Rows and roughly how far along a hidden order each lies, from 0 to 20
In the rows, 100 means zero.
[101  93  81 109 111 113  84  83 100 120 121  93 112  87 103  68  83 103
 118  75  91  74  89 115  88  82  94 115 121  93 119 107  83 111  74  91
 103 105 105  93 114  98  95 118 110  96  90  89  95 101  92  92 129 123
  99 112 115 139 148  97  75 118  94 107 102  96  89 130  84  73  98  99
  59  97  78  84 112  75 109  96 127  84  98  90  71 100  96 101  63  44
 106 110  93  68 120 103  97  99 129 127 105 109 113 111  99 151 108 108
 123  90  78  74  80  92 111  87 111 113  97  96 129 104 114 103 103 107
 117 116 115] | 11
[ 89 103  96 116 101 109  90  82 111 113 116  86  97  99  71  94  78  98
  98  83 107  95  88  96  97  88 118 105  99  97  99 102  69 103 102 105
  88  97 115  95 104 106  88 121 105 105  89  92 113  96  89  93 128 111
  87  95  95 148 125  74  97 109  98 113 112  86  96 104  84  95 107  99
  85  85 102 109 126  80  91  96 115  86  94  86  60 111 100 119  96  46
 109 104 103  75 111  95  85 103 127 133  99 117  98 112  97 129  96  89
 117  68  80  98  71 108  96  91 104  83 108 103 116  89 102 112 104 100
 105 122 111] | 13
[ 84 122  98  88  98  89 114  98  81 108 113 101  85  80 108 114 146 115
  96 128 126 141 102  86  84 101 105  99  94 110  94  93 107  94 102  83
 106 105  81 112  94 110 123  79 105  85 112  95  99  86 118 103  77  95
 112 108 102  98  68 128 109  67  94  99 104 120 101  66 118  99  92  95
 134 100 111 113  64  97  89 117  56 107 123 108 132  93 132 123 161 102
  86  98  98  68 105  89  98  99  73  82  95  80  96 101 111  80  81 103
  88 118 125 123 113  95 102 116  95 105  92 113  72 101  95  75  99  83
  97 108 104] | 3
[116 117  93  90 126 106 109  94  83 122 128 111  87  74 101  61 132 136
 125 108  94  97  93 115  77  79  76 102 122  98 127  96  96 119  92  85
 107 116  87  98 126  81 115  91 107  85  98  90  99  85 116  97 113 115
 103 108 114 112 127 103  83  97  94 105 102 123  97 128  95  77  82 127
  78 115  62 105  95 105 107  95 102 112 112  85 113 100 104 108  86  47
 101 107 104  25 135 121 114  95  86  95 119  95 108 107 109 145 122 109
 118 125  83  67  87  91 118  96 104 127  95  87 105 111 122  44 103  86
 101 123 115] | 3
[ 87 124 105 105 106  99 119 117  54  79 113 109  93  92 116 136 154 108
 106 134 118 143 111 100  94 113  81  82  76 103 107  93 137  89 116  87
 113 106  56  90  72  96 135  65  98  92 121  89  89 110 123 103  50  84
 118 107 121  40  37 119 125  74  97  96  85 120 116  56 121 100  87 113
 150 121 101 105  54 112  90 121  68 131 131 124 174 100 114 108 148 118
  85  83 100  97  97 103 111  85  47  56  89  70  87 104 116  49 104 106
  88 143 144 107 121  75 109 109  97 106  95  97  65 111  88  53  80  84
  80 109  96] | 0
[108 115  88  91 124 111 102  90  81 114 119 106  95  82 105  54 124 125
 129 103  90  93  94 119  80  80  70 105 123  91 130  98 101 122  82  85
 109 116  88  96 119  85 103  89 106  87  99  90  90  90 113  93 106 116
 106 114 118 112 120  97  80 100  90 104  98 118  93 126  93  73  76 123
  67 113  59  99  91 100 107 101 104 111 111  88 121 104 101  96  76  49
 101 106 103  43 137 128 121  95  94  92 116  93 106 109 111 148 126 112
 119 133  85  72  89  81 120  89 105 129  92  85 110 112 127  53  97  93
 100 122 112] | 4
[ 86 115  96  95 100  99  99  85  85 114 121  93  85  81  95  92 119 108
 103 106 113 118  96  96  80  84 106 108 107 103  98  98  88 107  93  88
 100 108  99 107  97 100 107  93 110  97 103  91  97  83 105  91 107 107
 101 108 101 125 100 103 100  80  97 107 107 116 101  92 105  85  93  99
 104  93  90 108  94  84  96 107  85 107 113  93 105 103 119 110 130  62
 101 102 101  58 121  95 105  98 102 105 107  87  95 110 109 120 101 102
 103 103 107  97  94  93 101 102 100 101 100 108  94  98 106  81 102  86
 105 125 111] | 7
[104  90  93 103 107 112  87  92 114  97  87  95 120 119  85  73  70  90
 109  74  79  60  89 105 100  94  80 108 116  81 106 101  88 110  80 107
  93  97 120  99 107 105  65 123  97 107  90  96  96 109  87 102 121 110
  94  98 100 127 136  73  93 133  96 110  95  83  85 133  85  98 101 104
  61  95  94  89 129  98 102  85 132  93  85  97  80 113  79  85  46 100
 113 108 104 128 104 116 101 109 126 134 105 110 110  99  89 137 114  96
 115  84  64  84  82 102 102  91 104 100  99  94 128 101 109 104 104 116
 105  96 102] | 14
[ 63  83  97 108  88 108  62  87 106 100  83  66 121 128  88 113  35  67
  86  63 102  68  89  95  91 109 122 120  97  93  81 107  88 104  78 114
  95  86 133 100  80 113  45 119  96 121 100  86  72 122  69  91 111 110
  81 100  86 137 116  72 108 120 103 111  98  66  96 100  94  97 124  67
  84  79 113  83 128  75 101 106 124  92  87 107  95 107  98  88  74 136
 114  96  96 177  95 101 102 101 166 141  87 105  93 100  89 101 114  93
 102  51  98 113  85  90  82  88 106  78 102 113 120  93  95 149 105 127
 120  93 106] | 20
[103 114  94  94 117 105  97  87  80 125 134  97  85  71  98  78 122 124
 120 100 109 111  92 107  73  78  93 106 117 104 116  97  90 114  91  83
 102 111  94 101 111  91 109  96 111  89  99  85  99  90 110  92 111 116
  91 109 107 122 116 105  90  93  99 112 101 118  98 115  96  76  89 119
  93 104  69 106  93  90 102  96  99 112 107  91 114  99 118 115 106  51
 104 104 104  28 132 104 107  95 101 102 115  92 105 109 107 137 115 103
 114 113  87  82  87  90 109 101 102 117  99 101 101 103 111  50 107  84
 105 127 114] | 5
